Here is a tiny trained network, its code and every weight. The questions are about switching its units off for an input and a class, where a switched-off unit gives its printed mean instead of its output.

import numpy as np


def w(rows, s, z=0):
    codes = np.array(rows[::2]) - 128.0
    scale = np.full(codes.shape[1], s)
    scale[-1] = z or s
    return codes * scale


def f(y):
    return np.maximum(y, 0)


def log_softmax(a):
    a = a - a.max(-1, keepdims=True)
    return a - np.log(np.exp(a).sum(-1, keepdims=True))


def net(x, mask):
    res = np.array(x, float).reshape(1, 5) / 4 @ E
    y = f(res @ A[0][:, :-1].T + A[0][:, -1])
    res = res + np.where(mask, y, B[0][:, -1]) @ B[0][:, :-1]
    return log_softmax(res[-1] @ U[:, :-1].T + U[:, -1])


A, B = {}, {}
E = w([
[182,184,215,46,53,66,65],'x0',
[94,212,33,100,160,43,135],'x1',
[1,178,147,132,59,172,154],'x2',
[125,129,135,131,127,127,127],'x3',
[42,14,82,91,143,146,53],'x4',
],0.0097)
A[0] = w([
[118,139,157,105,65,169,105,166],'neuron 1',
[107,161,79,64,149,84,150,115],'neuron 2',
[133,164,164,150,178,145,201,208],'neuron 3',
[90,98,115,105,179,108,97,95],'neuron 4',
[144,172,120,178,111,119,179,152],'neuron 5',
[174,153,140,118,118,109,200,91],'neuron 6',
[126,94,88,198,124,142,203,200],'neuron 7',
[149,160,135,157,115,108,167,4],'neuron 8',
[89,210,146,147,77,168,180,189],'neuron 9',
[192,86,180,154,112,198,124,125],'neuron 10',
[176,58,166,152,126,147,130,130],'neuron 11',
[219,173,111,124,140,167,168,83],'neuron 12',
[153,119,83,174,182,165,178,44],'neuron 13',
[104,94,174,143,101,140,157,61],'neuron 14',
[43,113,132,159,157,154,218,150],'neuron 15',
[134,165,68,135,163,45,125,157],'neuron 16',
[255,90,100,149,211,108,113,142],'neuron 17',
[153,181,157,109,79,114,96,130],'neuron 18',
[108,100,134,89,128,115,92,107],'neuron 19',
],0.013,0.0027)
B[0] = w([
[151,181,174,192,117,132,125,188],'neuron 1',
[172,178,110,215,59,96,203,191],'neuron 2',
[93,40,96,151,115,179,63,195],'neuron 3',
[121,69,80,117,117,255,100,181],'neuron 4',
[116,134,53,104,119,159,100,190],'neuron 5',
[155,73,98,142,120,208,111,188],'neuron 6',
[200,136,200,118,87,160,68,222],'neuron 7',
[66,61,84,49,134,150,172,166],'neuron 8',
[98,148,129,134,207,146,89,223],'neuron 9',
[136,140,67,219,65,134,162,221],'neuron 10',
[134,137,140,212,73,168,141,206],'neuron 11',
[101,54,101,107,167,185,65,199],'neuron 12',
[171,139,229,46,25,146,146,208],'neuron 13',
[78,137,69,189,118,152,170,165],'neuron 14',
[175,189,176,101,144,96,104,230],'neuron 15',
[169,179,105,162,105,214,170,205],'neuron 16',
[16,217,193,168,170,99,90,254],'neuron 17',
[172,142,164,70,122,178,100,208],'neuron 18',
[117,115,100,53,79,212,61,168],'neuron 19',
],0.0071,0.014)
U = w([
[218,166,219,60,75,151,85,110],'0',
[67,58,49,103,140,217,76,72],'1',
[146,173,69,220,73,155,222,67],'2',
[2,199,184,145,194,143,96,160],'3',
[130,151,129,130,115,159,91,255],'4',
[152,116,154,121,149,137,122,140],'5',
[89,94,173,60,169,52,171,65],'6',
],0.0096,0.0066)

Each question gives the input, the list of numbers given to net, and the class t.
The units are the neurons (one row each of A and B). Each row of codes is followed by its name. A weight is (code - 128) times the scale printed after its matrix; where a second scale follows, it is the last column's (A, B and U).
mask holds one flag per neuron, in row order. A switched-off neuron (its flag False) gives its mean, the last column of its row in B, instead of its output. The means were averaged over made-up inputs and are rounded, as every weight is.
A unit's drop is (log p(t) with every unit on - log p(t) with that unit switched off) / (log p(t) with every unit on - log p(t) with every unit switched off).
The circuit of an input: a set's keep is (log p(t) with only the set's units on - log p(t) with every unit switched off) / (log p(t) with every unit on - log p(t) with every unit switched off). Starting from the 12 units with the biggest drops (on a tie, the unit counted first), units are removed one at a time, each time the one whose removal leaves the highest keep (on an exact tie, the one counted first), for as long as the keep stays at least 0.8.
circuit, biggest first: the units of the circuit, biggest drop first
most important unit: the unit with the biggest drop
top k neurons: the k neurons with the biggest drops, biggest first
drop of u: that unit's drop, to one decimal
input [-2,5,-4,2,-8], class 1: circuit, biggest first : (neuron 12; neuron 3)
input [-4,-3,8,7,-6], class 3: top 3 neurons : (neuron 9; neuron 15; neuron 4)
input [1,8,-6,0,5], class 2: circuit, biggest first : (neuron 2)
input [-8,-3,7,0,-5], class 0: top 2 neurons : (neuron 15; neuron 7)
input [-5,1,-3,6,-6], class 1: top 2 neurons : (neuron 3; neuron 12)
input [-8,6,-7,-7,8], class 0: circuit, biggest first : (neuron 13; neuron 7)
input [-3,6,6,8,7], class 4: circuit, biggest first : (neuron 15; neuron 2)
input [2,-1,8,-6,-7], class 3: top 2 neurons : (neuron 9; neuron 1)
input [-3,-7,4,-8,-8], class 1: top 2 neurons : (neuron 3; neuron 12)
input [6,-7,-5,0,5], class 2: circuit, biggest first : (neuron 10; neuron 11)
input [-2,-1,-5,-4,-4], class 3: top 2 neurons : (neuron 17; neuron 4)
input [-7,-4,-2,5,-6], class 0: top 3 neurons : (neuron 13; neuron 7; neuron 15)
input [-2,-8,1,3,-6], class 2: top 2 neurons : (neuron 10; neuron 11)
input [2,-4,-2,7,-5], class 4: most important unit : neuron 4
input [4,8,-8,2,2], class 2: top 3 neurons : (neuron 2; neuron 16; neuron 9)
input [4,-4,4,5,-4], class 4: top 2 neurons : (neuron 17; neuron 13)
input [1,-7,-8,-6,-4], class 3: top 4 neurons : (neuron 17; neuron 12; neuron 2; neuron 16)
input [-8,-7,-1,4,-5], class 0: drop of neuron 13 : 1.2
input [6,4,-7,-4,3], class 3: drop of neuron 16 : -0.1
input [-8,1,6,-2,-8], class 0: circuit, biggest first : (neuron 7)
input [7,-2,0,8,-8], class 1: drop of neuron 3 : 0.1
